Below is a small trained network, with its code and all its weights. Each question gives an input and a class and asks what happens when units are switched off, that is, made to give their printed mean instead of their output.

import numpy as np


def w(rows, s, z=0):
    codes = np.array(rows[::2]) - 128.0
    scale = np.full(codes.shape[1], s)
    scale[-1] = z or s
    return codes * scale


def norm(h):
    return h / np.sqrt((h * h).mean(-1, keepdims=True) + 1e-5)


def f(y):
    return np.maximum(y, 0)


def log_softmax(a):
    a = a - a.max(-1, keepdims=True)
    return a - np.log(np.exp(a).sum(-1, keepdims=True))


def net(x, mask):
    res = np.array(x, float).reshape(1, 4) / 4 @ E
    u = 0
    for l in range(4):
        y = f(norm(res) @ A[l][:, :-1].T + A[l][:, -1])
        res = res + np.where(mask[u : u + 4], y, B[l][:, -1]) @ B[l][:, :-1]
        u += 4
    return log_softmax(norm(res)[-1] @ U[:, :-1].T + U[:, -1])


A, B = {}, {}
E = w([
[254,150,116],'x0',
[158,84,61],'x1',
[129,131,127],'x2',
[136,66,177],'x3',
],0.0052)
A[0] = w([
[109,103,7,128],'L0N0',
[173,146,148,155],'L0N1',
[98,149,98,141],'L0N2',
[67,148,168,4],'L0N3',
],0.014,0.0012)
B[0] = w([
[118,98,7,254],'L0N0',
[163,103,155,200],'L0N1',
[151,41,2,189],'L0N2',
[121,24,137,228],'L0N3',
],0.0072,0.005)
A[1] = w([
[3,30,117,170],'L1N0',
[225,182,166,255],'L1N1',
[95,87,135,85],'L1N2',
[107,166,255,217],'L1N3',
],0.0085,0.0024)
B[1] = w([
[229,140,2,255],'L1N0',
[90,48,111,193],'L1N1',
[168,186,129,159],'L1N2',
[164,42,122,170],'L1N3',
],0.0073,0.0075)
A[2] = w([
[188,164,184,114],'L2N0',
[33,166,201,4],'L2N1',
[37,144,75,154],'L2N2',
[132,80,1,228],'L2N3',
],0.0097,0.0018)
B[2] = w([
[143,67,157,130],'L2N0',
[81,152,68,128],'L2N1',
[177,131,132,144],'L2N2',
[119,171,254,255],'L2N3',
],0.01,0.014)
A[3] = w([
[93,162,117,52],'L3N0',
[30,130,2,247],'L3N1',
[161,185,182,207],'L3N2',
[190,142,138,210],'L3N3',
],0.0083,0.0012)
B[3] = w([
[128,122,70,128],'L3N0',
[123,16,100,163],'L3N1',
[83,178,121,250],'L3N2',
[1,181,48,255],'L3N3',
],0.008,0.0048)
U = w([
[106,156,128,82],'0',
[143,74,230,30],'1',
[171,4,90,250],'2',
],0.013,0.0015)

Each question gives the input, the list of numbers given to net, and the class t.
The units are the neurons (one row each of A and B). Each row of codes is followed by its name. A weight is (code - 128) times the scale printed after its matrix; where a second scale follows, it is the last column's (A, B and U).
mask holds one flag per neuron, layer by layer. A switched-off neuron (its flag False) gives its mean, the last column of its row in B, instead of its output. The means were averaged over made-up inputs and are rounded, as every weight is.
A unit's drop is (log p(t) with every unit on - log p(t) with that unit switched off) / (log p(t) with every unit on - log p(t) with every unit switched off).
k most important neurons: the k neurons with the biggest drops, biggest first
k most important neurons of layer l: the k neurons of layer l with the biggest drops, biggest first
drop of u: that unit's drop, to one decimal
input [8,-1,8,-2], class 1: 2 most important neurons	[L1N1, L1N0]
input [-5,7,8,4], class 0: most important neuron	[L2N3]
input [-5,2,-1,3], class 0: 2 most important neurons	[L1N0, L2N3]
input [-4,1,-4,-7], class 2: 2 most important neurons	[L0N2, L0N0]
input [3,5,8,1], class 1: 2 most important neurons of layer 1	[L1N0, L1N2]
input [5,-7,0,4], class 2: 2 most important neurons	[L2N3, L0N0]
input [8,-2,3,-3], class 1: 2 most important neurons of layer 1	[L1N1, L1N0]
input [7,-7,-3,1], class 2: 2 most important neurons	[L2N3, L0N0]
input [8,-2,6,-5], class 1: 3 most important neurons of layer 0	[L0N0, L0N1, L0N2]
input [-2,2,2,-6], class 2: 3 most important neurons	[L0N0, L0N2, L3N1]
input [7,7,-1,5], class 1: 2 most important neurons of layer 1	[L1N0, L1N3]
input [-2,1,-2,-1], class 2: 2 most important neurons	[L0N0, L0N2]
input [2,8,2,7], class 1: 3 most important neurons	[L1N0, L2N3, L1N2]
input [7,6,-3,-1], class 0: most important neuron	[L0N3]
input [-8,3,-3,5], class 0: 3 most important neurons	[L1N0, L2N3, L1N1]
input [5,7,-6,-8], class 0: 3 most important neurons	[L1N0, L2N3, L0N0]
input [-3,2,0,7], class 0: 2 most important neurons of layer 0	[L0N1, L0N3]
input [7,4,7,-4], class 0: 2 most important neurons of layer 0	[L0N3, L0N0]
input [-1,6,5,8], class 0: 2 most important neurons of layer 0	[L0N3, L0N1]
input [3,-4,-1,2], class 2: most important neuron of layer 2	[L2N3]
input [3,-3,-4,1], class 2: drop of L0N2	0.4
input [5,8,-7,4], class 1: drop of L1N0	0.8
input [2,4,-1,3], class 1: drop of L1N0	0.6
